Below is a small trained network, with its code and all its weights. Each question gives an input and a target symbol and asks what happens when units are switched off, that is, made to give their printed mean instead of their output.

import numpy as np


def w(rows, s, z=0):
    codes = np.array(rows[::2]) - 128.0
    scale = np.full(codes.shape[1], s)
    scale[-1] = z or s
    return codes * scale


def f(y):
    return np.maximum(y, 0)


def softmax(a):
    e = np.exp(a - a.max(-1, keepdims=True))
    return e / e.sum(-1, keepdims=True)


def log_softmax(a):
    a = a - a.max(-1, keepdims=True)
    return a - np.log(np.exp(a).sum(-1, keepdims=True))


def net(x, mask):
    ids = ['βγζηθλσψ'.index(c) for c in x.split()]
    T = len(ids)
    res = E[ids] + P[:T]
    q, k, v = (res @ M[0].T for M in (Q, K, V))
    z = softmax(np.where(np.tri(T) > 0, q @ k.T / 4**0.5, -1e9)) @ v
    res = res + np.where(mask[0], z, O[0][:, -1]) @ O[0][:, :-1]
    y = f(res @ A[0][:, :-1].T + A[0][:, -1])
    res = res + np.where(mask[1:13], y, B[0][:, -1]) @ B[0][:, :-1]
    return log_softmax(res[-1] @ U[:, :-1].T + U[:, -1])


Q, K, V, O, A, B = {}, {}, {}, {}, {}, {}
E = w([
[170,115,49,102,168,196,199],'β',
[186,139,188,150,118,206,72],'γ',
[53,153,175,237,87,46,105],'ζ',
[140,5,106,166,42,109,163],'η',
[117,93,67,208,130,149,48],'θ',
[110,227,102,178,200,158,123],'λ',
[31,121,59,80,104,61,74],'σ',
[100,161,159,54,107,126,102],'ψ',
],0.011)
P = w([
[173,118,160,97,168,120,160],'0',
[35,118,184,136,112,180,197],'1',
[154,202,111,146,77,111,168],'2',
[71,186,140,157,56,165,176],'3',
[253,140,186,87,184,9,143],'4',
[40,57,184,169,199,155,198],'5',
[150,43,223,127,248,53,173],'6',
[85,143,89,197,128,146,196],'7',
],0.0064)
Q[0] = w([
[157,218,113,164,42,93,155],'H0',
[168,43,192,149,209,56,131],'H0',
[41,138,109,160,14,246,169],'H0',
[253,177,57,109,49,59,96],'H0',
],0.022)
K[0] = w([
[133,40,142,77,220,148,100],'H0',
[51,196,84,118,56,246,118],'H0',
[252,170,107,110,189,7,82],'H0',
[9,45,222,133,252,164,144],'H0',
],0.02)
V[0] = w([
[121,2,149,187,115,97,146],'H0',
[84,154,23,157,232,139,71],'H0',
[141,111,5,20,114,62,164],'H0',
[49,219,165,160,127,61,108],'H0',
],0.0096)
O[0] = w([
[8,49,214,121,190,157,217,77],'H0',
[172,217,33,86,192,63,189,20],'H0',
[254,123,207,63,169,12,123,2],'H0',
[148,228,119,134,11,121,159,172],'H0',
],0.0082,0.001)
A[0] = w([
[201,128,151,61,136,254,179,47],'N0',
[151,184,87,119,103,120,171,15],'N1',
[93,93,68,131,123,149,41,160],'N2',
[109,119,124,13,154,214,89,166],'N3',
[98,47,83,118,49,62,67,104],'N4',
[176,204,209,162,176,210,78,109],'N5',
[26,172,146,103,127,19,57,2],'N6',
[130,127,106,160,58,83,157,128],'N7',
[123,164,159,48,131,105,191,156],'N8',
[151,54,52,75,53,100,159,60],'N9',
[206,106,149,145,190,80,113,106],'N10',
[154,107,167,92,208,112,139,3],'N11',
],0.0093,0.0039)
B[0] = w([
[207,143,79,149,96,146,94,187],'N0',
[173,71,102,148,81,71,137,213],'N1',
[133,71,126,120,141,66,78,237],'N2',
[180,152,133,128,116,26,122,227],'N3',
[162,157,154,92,163,169,154,229],'N4',
[118,144,156,83,183,163,171,227],'N5',
[121,142,91,99,82,247,159,218],'N6',
[90,93,144,139,163,174,99,250],'N7',
[104,154,151,163,131,48,109,220],'N8',
[139,98,183,93,154,109,178,176],'N9',
[39,117,122,115,94,163,93,253],'N10',
[165,112,85,94,81,179,194,234],'N11',
],0.016,0.0045)
U = w([
[186,103,51,193,44,124,126,102],'β',
[82,171,52,184,213,95,173,254],'γ',
[110,79,100,186,138,100,4,178],'ζ',
[86,133,121,224,18,169,105,85],'η',
[220,172,180,146,102,179,37,224],'θ',
[135,54,180,167,74,109,168,9],'λ',
[90,107,55,44,73,139,87,12],'σ',
[116,156,182,138,2,56,75,168],'ψ',
],0.0045,0.0029)

Each question gives the input, a string of symbols that net reads in full, and the target symbol t.
The units are the heads (4 rows each of Q, K, V and O) and the neurons (one row each of A and B). Each row of codes is followed by its name. A weight is (code - 128) times the scale printed after its matrix; where a second scale follows, it is the last column's (O, A, B and U).
mask holds one flag per unit, heads first, then neurons. A switched-off unit (its flag False) gives its mean, the last column of its rows in O or B, instead of its output. The means were averaged over made-up inputs and are rounded, as every weight is.
A unit's drop is (log p(t) with every unit on - log p(t) with that unit switched off) / (log p(t) with every unit on - log p(t) with every unit switched off).
The circuit of an input: a set's keep is (log p(t) with only the set's units on - log p(t) with every unit switched off) / (log p(t) with every unit on - log p(t) with every unit switched off). Starting from the 12 units with the biggest drops (on a tie, the unit counted first), units are removed one at a time, each time the one whose removal leaves the highest keep (on an exact tie, the one counted first), for as long as the keep stays at least 0.8.
circuit, biggest first: the units of the circuit, biggest drop first
k most important neurons: the k neurons with the biggest drops, biggest first
drop of u: that unit's drop, to one decimal
input σ σ λ β γ θ, target β: 2 most important neurons : N1, N10
input γ σ σ, target ζ: circuit, biggest first : H0, N2
input β ζ θ, target σ: circuit, biggest first : H0, N10, N11
input β σ γ λ ψ σ γ σ, target θ: circuit, biggest first : H0, N4
input β β ψ η γ, target σ: 3 most important neurons : N10, N11, N5
input λ β γ ψ ζ, target σ: 2 most important neurons : N10, N6
input λ ψ β σ, target β: circuit, biggest first : H0, N1
input ψ ζ β β γ ζ ζ γ, target ζ: 4 most important neurons : N2, N11, N6, N4
input θ θ ψ σ ψ ψ ζ β, target θ: circuit, biggest first : H0, N0
input η η ψ η γ, target λ: most important neuron : N11
input β γ η γ η, target ζ: 3 most important neurons : N2, N11, N6
input ζ ψ ζ ζ, target η: drop of N0 : 0.0
input ζ β ψ, target η: drop of H0 : 1.1
input λ ζ ζ β, target β: drop of N9 : 0.0
